Below is a small trained network, with its code and all its weights. Each question gives an input and a target symbol and asks what happens when units are switched off, that is, made to give their printed mean instead of their output.

import numpy as np


def w(rows, s, z=0):
    codes = np.array(rows[::2]) - 128.0
    scale = np.full(codes.shape[1], s)
    scale[-1] = z or s
    return codes * scale


def f(y):
    return np.maximum(y, 0)


def softmax(a):
    e = np.exp(a - a.max(-1, keepdims=True))
    return e / e.sum(-1, keepdims=True)


def log_softmax(a):
    a = a - a.max(-1, keepdims=True)
    return a - np.log(np.exp(a).sum(-1, keepdims=True))


def net(x, mask):
    ids = ['ΔΘΠΣΦαβημψω'.index(c) for c in x.split()]
    T = len(ids)
    res = E[ids] + P[:T]
    u = 0
    for l in range(2):
        r = res
        for j in range(3):
            rows = slice(2 * j, 2 * j + 2)
            q, k, v = (r @ M[l][rows].T for M in (Q, K, V))
            z = softmax(np.where(np.tri(T) > 0, q @ k.T / 2**0.5, -1e9)) @ v
            o = O[l][rows]
            res = res + np.where(mask[u + j], z, o[:, -1]) @ o[:, :-1]
        u += 3
        y = f(res @ A[l][:, :-1].T + A[l][:, -1])
        res = res + np.where(mask[u : u + 8], y, B[l][:, -1]) @ B[l][:, :-1]
        u += 8
    return log_softmax(res[-1] @ U[:, :-1].T + U[:, -1])


Q, K, V, O, A, B = {}, {}, {}, {}, {}, {}
E = w([
[143,122,62,142,61,86],'Δ',
[55,197,137,159,96,151],'Θ',
[103,164,148,121,213,133],'Π',
[231,111,141,161,96,115],'Σ',
[78,80,115,101,89,91],'Φ',
[126,152,112,249,130,118],'α',
[107,198,104,162,63,117],'β',
[120,1,110,149,121,95],'η',
[159,93,113,125,240,69],'μ',
[135,162,49,110,186,226],'ψ',
[170,97,237,41,107,139],'ω',
],0.0084)
P = w([
[50,88,153,253,54,50],'0',
[75,114,150,213,88,72],'1',
[97,115,137,189,111,97],'2',
[118,83,110,141,125,133],'3',
[142,80,104,134,136,185],'4',
[171,47,122,117,149,219],'5',
],0.0036)
Q[0] = w([
[68,160,84,169,71,141],'L0H1',
[120,153,177,132,108,56],'L0H1',
[136,136,66,120,56,133],'L0H2',
[130,78,194,252,78,129],'L0H2',
[171,67,99,135,148,128],'L0H3',
[114,203,126,134,125,74],'L0H3',
],0.023)
K[0] = w([
[113,159,66,150,165,37],'L0H1',
[100,132,200,99,114,83],'L0H1',
[137,132,120,97,52,195],'L0H2',
[223,144,253,93,137,91],'L0H2',
[122,132,164,153,127,72],'L0H3',
[120,121,40,134,142,175],'L0H3',
],0.022)
V[0] = w([
[90,93,104,111,92,129],'L0H1',
[189,123,237,21,163,165],'L0H1',
[254,117,94,135,119,124],'L0H2',
[201,117,111,105,59,132],'L0H2',
[191,153,216,51,139,161],'L0H3',
[167,110,185,89,132,164],'L0H3',
],0.0057)
O[0] = w([
[92,138,103,127,121,120,136],'L0H1',
[185,192,253,42,139,87,4],'L0H1',
[211,164,121,128,124,94,141],'L0H2',
[216,123,106,172,75,117,121],'L0H2',
[170,213,92,150,183,180,10],'L0H3',
[150,184,72,135,176,177,67],'L0H3',
],0.0036,0.0027)
A[0] = w([
[48,200,99,150,144,181,220],'L0N1',
[116,82,118,150,139,97,102],'L0N2',
[123,108,196,179,118,2,255],'L0N3',
[193,147,123,129,107,138,85],'L0N4',
[106,118,146,100,201,156,150],'L0N5',
[132,176,13,99,119,112,119],'L0N6',
[76,89,95,105,68,134,137],'L0N7',
[119,100,171,165,159,127,184],'L0N8',
],0.0096,0.00093)
B[0] = w([
[107,64,123,145,136,189,181],'L0N1',
[116,173,64,121,137,105,198],'L0N2',
[125,8,174,150,115,144,254],'L0N3',
[133,102,92,127,166,134,145],'L0N4',
[136,78,73,110,149,144,160],'L0N5',
[169,48,163,152,74,157,145],'L0N6',
[89,161,128,115,82,113,191],'L0N7',
[113,99,99,110,128,119,184],'L0N8',
],0.013,0.005)
Q[1] = w([
[138,106,94,124,115,135],'L1H1',
[96,124,120,138,119,129],'L1H1',
[96,1,109,136,79,139],'L1H2',
[119,34,85,110,122,155],'L1H2',
[132,166,166,121,153,103],'L1H3',
[128,34,108,115,114,161],'L1H3',
],0.041)
K[1] = w([
[198,45,85,83,103,187],'L1H1',
[118,143,37,124,181,123],'L1H1',
[253,124,125,49,201,152],'L1H2',
[163,147,255,9,165,162],'L1H2',
[55,113,178,150,63,101],'L1H3',
[214,128,177,18,187,151],'L1H3',
],0.015)
V[1] = w([
[108,132,49,156,141,135],'L1H1',
[164,120,103,79,133,193],'L1H1',
[59,156,123,83,149,57],'L1H2',
[44,146,144,95,190,219],'L1H2',
[165,84,87,166,250,75],'L1H3',
[123,170,127,235,134,193],'L1H3',
],0.021)
O[1] = w([
[206,104,126,103,135,141,172],'L1H1',
[170,148,177,181,104,133,91],'L1H1',
[47,163,154,110,179,80,48],'L1H2',
[24,99,123,126,68,179,92],'L1H2',
[78,128,76,251,147,112,248],'L1H3',
[132,107,14,96,122,180,76],'L1H3',
],0.013,0.014)
A[1] = w([
[170,200,139,73,134,51,80],'L1N1',
[159,185,84,171,110,109,69],'L1N2',
[129,129,144,64,63,230,29],'L1N3',
[92,38,166,80,93,27,143],'L1N4',
[2,110,128,105,98,188,8],'L1N5',
[93,147,121,10,154,141,168],'L1N6',
[32,199,196,83,113,69,99],'L1N7',
[71,141,65,176,130,152,69],'L1N8',
],0.0094,0.0013)
B[1] = w([
[161,191,136,93,56,207,149],'L1N1',
[126,165,92,138,147,78,205],'L1N2',
[117,93,158,180,76,25,179],'L1N3',
[125,96,206,133,209,173,189],'L1N4',
[175,247,154,169,123,191,196],'L1N5',
[103,206,75,65,181,37,153],'L1N6',
[127,114,8,169,219,136,156],'L1N7',
[81,89,136,42,106,161,254],'L1N8',
],0.012,0.018)
U = w([
[132,120,118,54,119,50,95],'Δ',
[200,168,127,55,117,143,166],'Θ',
[217,197,55,179,159,131,111],'Π',
[23,126,91,192,171,71,149],'Σ',
[127,186,69,76,188,131,39],'Φ',
[130,145,122,117,155,127,5],'α',
[157,92,253,140,187,140,179],'β',
[129,224,129,116,115,88,118],'η',
[144,56,38,49,142,177,119],'μ',
[114,198,98,131,129,213,216],'ψ',
[156,97,151,140,59,122,150],'ω',
],0.0036,0.0027)

Each question gives the input, a string of symbols that net reads in full, and the target symbol t.
The units are the heads (2 rows each of Q, K, V and O) and the neurons (one row each of A and B). Each row of codes is followed by its name. A weight is (code - 128) times the scale printed after its matrix; where a second scale follows, it is the last column's (O, A, B and U).
mask holds one flag per unit, layer by layer, with each layer's heads first. A switched-off unit (its flag False) gives its mean, the last column of its rows in O or B, instead of its output. The means were averaged over made-up inputs and are rounded, as every weight is.
A unit's drop is (log p(t) with every unit on - log p(t) with that unit switched off) / (log p(t) with every unit on - log p(t) with every unit switched off).
The circuit of an input: a set's keep is (log p(t) with only the set's units on - log p(t) with every unit switched off) / (log p(t) with every unit on - log p(t) with every unit switched off). Starting from the 12 units with the biggest drops (on a tie, the unit counted first), units are removed one at a time, each time the one whose removal leaves the highest keep (on an exact tie, the one counted first), for as long as the keep stays at least 0.8.
circuit, biggest first: the units of the circuit, biggest drop first
top k neurons: the k neurons with the biggest drops, biggest first
heads that matter: for each layer, one digit per head in row order, 1 if its drop is at least 0.15 and else 0, layers parted by /
input ψ β α α α Θ, target ω: top 3 neurons : L1N3, L0N1, L0N6
input Σ μ η α Π Δ, target ψ: heads that matter : 000 / 010
input η α ψ α ψ Φ, target ω: heads that matter : 000 / 010
input Σ β η α β, target Π: circuit, biggest first : L1H2, L1N8
input μ μ Δ Θ μ β, target Σ: circuit, biggest first : L1H3, L1N5
input ω Θ Θ Σ ψ, target Π: circuit, biggest first : L1H1, L1N8
input α ω Δ, target β: circuit, biggest first : L1H3, L1N4
input α Θ ψ Σ, target Π: circuit, biggest first : L1H2, L1N8
input η ω Π α μ Π, target Σ: circuit, biggest first : L1H3, L0N7
input Θ α μ η, target Σ: heads that matter : 000 / 001
input Π ω ψ Σ, target β: heads that matter : 100 / 001
input ψ α α η, target ω: top 2 neurons : L1N3, L0N1
input ψ Σ α, target Π: heads that matter : 000 / 010
input Σ β μ ω Θ, target β: top 2 neurons : L0N1, L0N2
input Σ ω Π ψ, target β: heads that matter : 101 / 101
input η ω α α ψ, target Π: top 3 neurons : L0N3, L0N5, L1N8
input α Δ Φ, target Φ: top neuron : L0N7
input ω ψ μ, target β: heads that matter : 101 / 001
input Δ η η α Φ Θ, target η: top 2 neurons : L1N5, L1N3
input α Σ ω Θ ψ, target β: top 2 neurons : L0N1, L0N6
input ω η μ Σ μ ω, target Σ: top 4 neurons : L1N7, L0N5, L0N3, L0N1
input η α Δ α, target μ: top 2 neurons : L0N7, L1N5
input μ ψ μ Θ, target Σ: top 2 neurons : L0N1, L0N7
input Σ Δ μ Π Φ, target ψ: top neuron : L1N5
